Look-ups in named tables: a row name and a column name give one cell, copied from the table.

Table zagegas
|  | nituma | fuvevo | guk | radad |
|---|---|---|---|---|
| tegaduz | 104 | 150 | 12 | 184 |
| minu | 94 | 133 | 28 | 197 |
| bonibug | 148 | 66 | 185 | 179 |
| senule | 79 | 94 | 168 | 85 |
| zuda | 121 | 87 | 121 | 174 |
| kogeve | 226 | 147 | 202 | 88 |
| vileli | 205 | 142 | 119 | 35 |

nituma of kogeve is 226
nituma of vileli is 205
fuvevo of senule is 94
fuvevo of kogeve is 147
guk of zuda is 121
nituma of tegaduz is 104
radad of vileli is 35
guk of bonibug is 185
fuvevo of zuda is 87
guk of minu is 28
nituma of minu is 94
nituma of zuda is 121
fuvevo of bonibug is 66
fuvevo of minu is 133
nituma of bonibug is 148
guk of senule is 168
guk of kogeve is 202
radad of zuda is 174

fir:
,bobig,muf,zemefi,sil,lopufun,vof
lub,-27289,-7702,-14381,-41032,67868,-25381
bevi,-86235,15796,-42033,-28012,70248,272
kezoveg,19264,-20347,932,-16423,-3972,-2912
nasumav,-30347,22327,-14183,-15502,-18775,-3282
moz,-15624,-24053,-4302,-8754,-19481,-3124

lub, zemefi: -14381
moz, bobig: -15624
bevi, vof: 272
bevi, muf: 15796
nasumav, bobig: -30347
nasumav, muf: 22327
nasumav, vof: -3282
kezoveg, vof: -2912
moz, zemefi: -4302
lub, muf: -7702
nasumav, lopufun: -18775
nasumav, sil: -15502
moz, sil: -8754

Table netol
fields: nime, peniduk, belir, kuz, zugurek
didami: [-0.119, 0.301, 0.010, -0.200, -0.434]
vuzaka: [-0.061, -0.297, -0.874, -0.590, 0.670]
mafifi: [-0.581, -0.451, -0.415, -0.622, 0.334]

belir of mafifi: -0.415
kuz of didami: -0.200
zugurek of didami: -0.434
kuz of mafifi: -0.622
zugurek of vuzaka: 0.670
nime of mafifi: -0.581
nime of vuzaka: -0.061
zugurek of mafifi: 0.334

Table fiduda
	musiron	penik	lar	feko	divafos	gozuniv
papu	34.84	-9.45	38.86	-41.17	-31.53	-24.10
ter	7.97	-7.75	-27.45	-48.56	-44.23	-89.28
kige	21.93	-35.95	-34.67	3.33	13.64	-38.46
pizo	-59.86	-26.55	13.78	-18.72	-47.26	3.58
menazu	32.98	-20.86	-23.48	-7.99	25.32	-2.33
fadu	3.74	-21.20	33.85	-57.23	-63.06	-18.37
rirofa	2.84	-95.37	-45.78	-10.70	-52.00	-18.81
raz	-17.73	-20.46	18.98	-8.91	1.05	-54.76
gefogut	16.78	-40.14	-2.12	-42.17	-39.83	-17.30
zakab	-14.58	-69.53	-27.77	-39.19	-12.34	-1.29
rar	-38.80	-44.45	-39.93	-11.00	39.92	74.25

feko of papu = -41.17
lar of rirofa = -45.78
lar of kige = -34.67
divafos of rar = 39.92
gozuniv of pizo = 3.58
feko of pizo = -18.72
divafos of zakab = -12.34
penik of raz = -20.46
lar of rar = -39.93
Which row has the largest penik? ter

nuba:
         fumezin  sofege  katev    mok    vap
tofolu     -5757    5721    -18  -4418  -5425
gono        5729    2706  -6365  -3095  -6813
lanopig    -2146    2409   5353   1965  -2323
lisaso     -7735   -4326   -577   4580  -1111
les         6007   -1546  -6576  -6184   1708
rati       -2228    -923   4984    155   -695
tus        -6475   -7197   1558   4433  -3077
gemasi      5091   -6240  -5176  -3825   4127
papepu     -1226   -2551   4714    253   1725

What is the vap of les in nuba? 1708
What is the mok of tofolu in nuba? -4418
What is the sofege of tofolu in nuba? 5721
What is the vap of tus in nuba? -3077
What is the vap of rati in nuba? -695
What is the fumezin of lanopig in nuba? -2146
What is the vap of gemasi in nuba? 4127
What is the katev of gemasi in nuba? -5176
What is the fumezin of les in nuba? 6007
What is the mok of gemasi in nuba? -3825
What is the mok of lisaso in nuba? 4580
What is the katev of gono in nuba? -6365
What is the mok of tus in nuba? 4433
What is the mok of papepu in nuba? 253
What is the mok of les in nuba? -6184
Row with the largest sofege: tofolu

batone.tsv
	fur	gatekav	nifo
totin	83	157	138
zitu	139	97	131
bukud	139	189	153
nev	53	118	80
puf	129	98	151
gugif	168	80	99
mugoteg	123	159	101
vupof	148	129	162
vitan	100	32	51
nulus	77	156	107
mur	159	128	154
dodivuz	60	130	124
ror	161	90	115
kezovu	151	154	192

What is the fur of vupof in batone?
148
What is the nifo of nulus in batone?
107
What is the nifo of zitu in batone?
131
What is the gatekav of nulus in batone?
156
What is the nifo of totin in batone?
138
What is the nifo of mugoteg in batone?
101
What is the fur of ror in batone?
161
What is the nifo of ror in batone?
115
What is the gatekav of bukud in batone?
189
What is the nifo of kezovu in batone?
192
What is the nifo of puf in batone?
151
What is the fur of vitan in batone?
100
Which row has the largest nifo? kezovu

